Here is a tiny trained network, its code and every weight. The questions are about switching its units off for an input and a class, where a switched-off unit gives its printed mean instead of its output.

import numpy as np


def w(rows, s, z=0):
    codes = np.array(rows[::2]) - 128.0
    scale = np.full(codes.shape[1], s)
    scale[-1] = z or s
    return codes * scale


def f(y):
    return y / 2 * (1 + np.tanh(0.7978845608 * (y + 0.044715 * y**3)))


def log_softmax(a):
    a = a - a.max(-1, keepdims=True)
    return a - np.log(np.exp(a).sum(-1, keepdims=True))


def net(x, mask):
    res = np.array(x, float).reshape(1, 4) / 4 @ E
    y = f(res @ A[0][:, :-1].T + A[0][:, -1])
    res = res + np.where(mask, y, B[0][:, -1]) @ B[0][:, :-1]
    return log_softmax(res[-1] @ U[:, :-1].T + U[:, -1])


A, B = {}, {}
E = w([
[95,254,11,87,42,48,115],'x0',
[176,44,112,217,40,112,237],'x1',
[165,120,178,182,138,8,63],'x2',
[132,122,109,139,140,129,125],'x3',
],0.0081)
A[0] = w([
[180,95,137,165,25,112,219,42],'neuron 1',
[112,210,32,82,35,52,150,3],'neuron 2',
[208,123,162,175,111,10,41,26],'neuron 3',
[123,188,65,134,102,88,125,58],'neuron 4',
[184,91,63,215,107,114,187,78],'neuron 5',
[70,147,74,53,91,255,235,16],'neuron 6',
],0.0065,0.0041)
B[0] = w([
[141,254,159,56,190,146,27,215],'neuron 1',
[132,57,221,171,199,208,147,254],'neuron 2',
[130,125,78,104,212,47,215,203],'neuron 3',
[240,97,202,185,195,198,122,183],'neuron 4',
[99,175,143,51,161,162,71,201],'neuron 5',
[160,135,118,86,193,2,186,228],'neuron 6',
],0.0092,0.0061)
U = w([
[122,206,139,60,152,158,12,90],'0',
[169,45,199,173,159,204,158,54],'1',
[130,134,112,134,110,135,142,250],'2',
[138,120,95,101,151,52,206,69],'3',
[88,88,61,164,17,159,123,192],'4',
],0.012,0.015)

Each question gives the input, the list of numbers given to net, and the class t.
The units are the neurons (one row each of A and B). Each row of codes is followed by its name. A weight is (code - 128) times the scale printed after its matrix; where a second scale follows, it is the last column's (A, B and U).
mask holds one flag per neuron, in row order. A switched-off neuron (its flag False) gives its mean, the last column of its row in B, instead of its output. The means were averaged over made-up inputs and are rounded, as every weight is.
A unit's drop is (log p(t) with every unit on - log p(t) with that unit switched off) / (log p(t) with every unit on - log p(t) with every unit switched off).
The circuit of an input: a set's keep is (log p(t) with only the set's units on - log p(t) with every unit switched off) / (log p(t) with every unit on - log p(t) with every unit switched off). Starting from all 6 units, units are removed one at a time, each time the one whose removal leaves the highest keep (on an exact tie, the one counted first), for as long as the keep stays at least 0.8.
units of the circuit, in order: the units of the circuit, biggest drop first
unit that matters most: the unit with the biggest drop
top k neurons: the k neurons with the biggest drops, biggest first
drop when u is switched off: that unit's drop, to one decimal
input [8,-3,3,-5], class 1: units of the circuit, in order : [neuron 2; neuron 4]
input [-1,-5,-6,2], class 3: top 3 neurons : [neuron 6; neuron 1; neuron 5]
input [-5,5,-4,-5], class 0: top 3 neurons : [neuron 1; neuron 2; neuron 5]
input [3,-4,7,3], class 3: unit that matters most : neuron 3
input [-4,-6,-4,-7], class 2: top 4 neurons : [neuron 1; neuron 5; neuron 2; neuron 4]
input [-4,-6,6,-8], class 2: top 3 neurons : [neuron 1; neuron 5; neuron 3]
input [-7,8,-5,-1], class 0: units of the circuit, in order : [neuron 1; neuron 5]
input [5,-1,2,-3], class 1: units of the circuit, in order : [neuron 2; neuron 4; neuron 1]
input [5,-5,3,-7], class 2: units of the circuit, in order : [neuron 1; neuron 5]
input [4,-2,-3,3], class 1: units of the circuit, in order : [neuron 2; neuron 1; neuron 4]
input [2,-4,4,6], class 2: top 3 neurons : [neuron 1; neuron 5; neuron 6]
input [-7,4,8,1], class 3: units of the circuit, in order : [neuron 3; neuron 2]
input [4,-2,0,-1], class 1: top 2 neurons : [neuron 2; neuron 1]
input [7,-4,8,5], class 3: units of the circuit, in order : [neuron 3]
input [-3,-4,7,-7], class 2: top 2 neurons : [neuron 6; neuron 1]
input [-5,2,5,7], class 2: top 2 neurons : [neuron 2; neuron 4]
input [3,2,1,3], class 4: top 2 neurons : [neuron 6; neuron 1]
input [1,2,6,3], class 3: top 2 neurons : [neuron 3; neuron 2]
input [-5,2,8,-8], class 2: top 2 neurons : [neuron 6; neuron 2]
input [6,8,2,-2], class 0: top 2 neurons : [neuron 1; neuron 5]
input [-3,5,5,6], class 2: top 3 neurons : [neuron 6; neuron 3; neuron 2]
input [4,-3,-8,-6], class 3: drop when neuron 6 is switched off : 0.8
input [3,-5,-8,-6], class 3: drop when neuron 6 is switched off : 0.7
input [-4,-6,-2,-8], class 2: drop when neuron 6 is switched off : -0.2
